Here is a tiny trained network, its code and every weight. The questions are about switching its units off for an input and a class, where a switched-off unit gives its printed mean instead of its output.

import numpy as np


def w(rows, s, z=0):
    codes = np.array(rows[::2]) - 128.0
    scale = np.full(codes.shape[1], s)
    scale[-1] = z or s
    return codes * scale


def norm(h):
    return h / np.sqrt((h * h).mean(-1, keepdims=True) + 1e-5)


def f(y):
    return y / 2 * (1 + np.tanh(0.7978845608 * (y + 0.044715 * y**3)))


def log_softmax(a):
    a = a - a.max(-1, keepdims=True)
    return a - np.log(np.exp(a).sum(-1, keepdims=True))


def net(x, mask):
    res = np.array(x, float).reshape(1, 4) / 4 @ E
    u = 0
    for l in range(4):
        y = f(norm(res) @ A[l][:, :-1].T + A[l][:, -1])
        res = res + np.where(mask[u : u + 6], y, B[l][:, -1]) @ B[l][:, :-1]
        u += 6
    return log_softmax(norm(res)[-1] @ U[:, :-1].T + U[:, -1])


A, B = {}, {}
E = w([
[146,235,219,102,242,146,66,161,81,115,84,42],'x0',
[145,107,143,156,159,141,96,204,236,177,116,227],'x1',
[221,71,149,115,2,234,118,173,185,81,166,59],'x2',
[154,99,110,110,158,150,103,237,32,191,145,106],'x3',
],0.0041)
A[0] = w([
[149,74,79,93,56,200,70,99,126,115,88,121,200],'L0N1',
[89,197,106,139,185,95,100,127,53,123,69,204,53],'L0N2',
[158,128,169,132,120,115,86,160,181,183,48,231,101],'L0N3',
[131,97,152,123,171,122,182,3,207,63,92,135,4],'L0N4',
[86,204,145,139,176,181,92,90,169,131,154,43,214],'L0N5',
[130,208,78,19,44,121,126,44,66,136,119,80,77],'L0N6',
],0.0042,0.0025)
B[0] = w([
[97,169,207,123,209,173,115,105,149,190,107,160,252],'L0N1',
[129,47,188,127,116,187,165,132,104,31,98,143,220],'L0N2',
[134,240,115,1,94,154,100,58,64,176,119,173,210],'L0N3',
[180,140,109,100,153,52,71,109,168,92,192,118,190],'L0N4',
[131,131,133,165,141,145,59,193,225,50,133,174,238],'L0N5',
[95,204,130,94,46,136,122,146,57,191,148,219,209],'L0N6',
],0.0067,0.0028)
A[1] = w([
[60,68,110,104,219,34,181,98,116,164,82,175,3],'L1N1',
[184,101,104,136,179,135,150,198,20,168,188,133,113],'L1N2',
[194,130,186,120,39,180,133,149,151,147,141,79,70],'L1N3',
[132,42,82,103,135,117,103,193,83,187,80,105,129],'L1N4',
[93,215,114,102,131,56,151,89,52,123,95,84,87],'L1N5',
[132,2,87,107,71,60,181,119,158,235,130,160,9],'L1N6',
],0.0052,0.0017)
B[1] = w([
[189,73,220,199,128,214,147,165,187,112,120,133,209],'L1N1',
[147,165,87,121,120,90,112,103,221,84,158,163,238],'L1N2',
[164,121,132,172,200,159,187,103,109,48,78,189,236],'L1N3',
[171,156,140,78,186,95,167,1,146,57,224,93,197],'L1N4',
[171,154,121,140,127,202,136,135,142,145,139,176,175],'L1N5',
[97,135,92,152,147,110,52,129,86,166,101,60,254],'L1N6',
],0.0076,0.003)
A[2] = w([
[107,101,168,178,140,163,152,120,170,70,47,207,148],'L2N1',
[120,178,118,77,133,153,92,196,177,155,63,93,186],'L2N2',
[70,86,100,161,122,137,81,101,108,172,127,41,2],'L2N3',
[145,174,163,127,89,3,174,93,217,93,184,128,81],'L2N4',
[149,179,160,93,105,112,79,228,155,92,125,198,202],'L2N5',
[84,144,112,219,115,150,25,69,95,188,85,20,83],'L2N6',
],0.0053,0.0026)
B[2] = w([
[178,70,123,105,158,148,179,157,55,134,182,89,254],'L2N1',
[2,151,136,153,146,104,152,106,65,117,106,108,169],'L2N2',
[158,143,96,254,106,174,111,113,130,150,154,118,129],'L2N3',
[157,177,127,65,171,118,39,61,137,124,130,72,174],'L2N4',
[126,82,67,134,26,105,141,90,152,154,141,123,244],'L2N5',
[86,109,64,177,84,157,97,181,173,159,87,78,147],'L2N6',
],0.0076,0.0058)
A[3] = w([
[162,157,138,17,202,105,98,87,242,131,188,93,20],'L3N1',
[109,228,154,39,62,184,151,127,116,255,142,244,171],'L3N2',
[112,117,68,117,175,170,80,58,187,182,155,48,137],'L3N3',
[35,164,191,132,143,56,101,223,119,57,73,71,7],'L3N4',
[232,168,41,44,191,28,116,118,128,98,206,91,27],'L3N5',
[61,134,125,191,135,109,88,140,183,38,72,80,248],'L3N6',
],0.0056,0.0016)
B[3] = w([
[63,190,150,63,119,72,91,99,124,85,179,152,247],'L3N1',
[24,214,159,173,90,206,132,124,3,33,39,91,223],'L3N2',
[143,145,118,113,85,64,116,160,131,141,183,99,213],'L3N3',
[204,73,37,236,21,143,136,144,202,230,178,164,154],'L3N4',
[101,193,140,50,135,102,50,53,170,133,102,104,253],'L3N5',
[117,120,67,115,152,90,110,105,94,200,146,114,173],'L3N6',
],0.0081,0.0052)
U = w([
[151,192,123,45,182,57,36,41,183,59,201,166,160],'0',
[235,47,201,175,231,228,202,152,140,47,145,194,159],'1',
[66,200,113,172,58,216,105,104,56,72,70,206,162],'2',
[159,55,8,197,45,89,89,173,186,222,166,101,164],'3',
[76,99,152,62,100,144,125,127,78,87,123,65,174],'4',
[106,91,204,76,167,2,203,229,176,167,39,51,3],'5',
[106,73,235,68,155,42,154,218,190,186,32,62,3],'6',
[101,70,180,76,172,18,182,206,176,147,26,62,3],'7',
],0.0086,0.0055)

Each question gives the input, the list of numbers given to net, and the class t.
The units are the neurons (one row each of A and B). Each row of codes is followed by its name. A weight is (code - 128) times the scale printed after its matrix; where a second scale follows, it is the last column's (A, B and U).
mask holds one flag per neuron, layer by layer. A switched-off neuron (its flag False) gives its mean, the last column of its row in B, instead of its output. The means were averaged over made-up inputs and are rounded, as every weight is.
A unit's drop is (log p(t) with every unit on - log p(t) with that unit switched off) / (log p(t) with every unit on - log p(t) with every unit switched off).
The circuit of an input: a set's keep is (log p(t) with only the set's units on - log p(t) with every unit switched off) / (log p(t) with every unit on - log p(t) with every unit switched off). Starting from the 12 units with the biggest drops (on a tie, the unit counted first), units are removed one at a time, each time the one whose removal leaves the highest keep (on an exact tie, the one counted first), for as long as the keep stays at least 0.8.
units of the circuit, in order: the units of the circuit, biggest drop first
unit that matters most: the unit with the biggest drop
k most important neurons: the k neurons with the biggest drops, biggest first
top k neurons in layer l: the k neurons of layer l with the biggest drops, biggest first
input [0,-6,5,6], class 0: units of the circuit, in order => (L1N2; L3N5)
input [-4,-5,-1,-4], class 2: units of the circuit, in order => (L0N6; L3N2)
input [4,0,5,6], class 0: unit that matters most => L0N2
input [-5,5,5,-3], class 1: top 2 neurons in layer 3 => (L3N5; L3N1)
input [7,-3,0,6], class 3: 4 most important neurons => (L0N5; L3N4; L2N2; L2N1)
input [-4,-7,2,7], class 0: 3 most important neurons => (L1N2; L1N4; L0N3)
input [4,-8,5,7], class 2: units of the circuit, in order => (L0N6; L2N1)
input [-6,8,3,3], class 2: units of the circuit, in order => (L0N3; L3N2)
input [-3,7,-3,6], class 2: top 2 neurons in layer 0 => (L0N3; L0N4)
input [7,-8,4,-3], class 2: 3 most important neurons => (L0N6; L1N6; L1N5)
input [-3,8,3,-6], class 2: 4 most important neurons => (L0N3; L3N2; L1N4; L1N2)
input [-3,-8,-4,8], class 0: 4 most important neurons => (L1N4; L1N2; L0N3; L0N1)
input [2,-3,7,6], class 1: units of the circuit, in order => (L1N3; L3N1)
input [-7,0,1,8], class 0: units of the circuit, in order => (L1N4)
input [1,-3,4,1], class 1: 2 most important neurons => (L1N3; L0N3)
input [8,-6,-2,1], class 3: 2 most important neurons => (L0N5; L0N3)
input [-5,6,6,1], class 1: 3 most important neurons => (L1N3; L0N6; L2N1)
input [-8,-8,-6,-6], class 2: 4 most important neurons => (L0N6; L1N5; L1N4; L1N2)
input [0,-6,5,4], class 2: 2 most important neurons => (L0N6; L0N2)
input [4,6,4,3], class 2: 2 most important neurons => (L0N3; L0N2)
input [-8,0,-2,-7], class 3: top 2 neurons in layer 1 => (L1N6; L1N4)
input [8,-1,-4,4], class 3: unit that matters most => L3N4
input [-8,-6,1,-5], class 3: 2 most important neurons => (L1N6; L0N3)
input [-6,3,-1,-4], class 3: 2 most important neurons => (L1N6; L0N5)
input [8,5,-6,-6], class 3: top 2 neurons in layer 1 => (L1N4; L1N3)
input [6,1,6,3], class 1: top 2 neurons in layer 1 => (L1N3; L1N6)
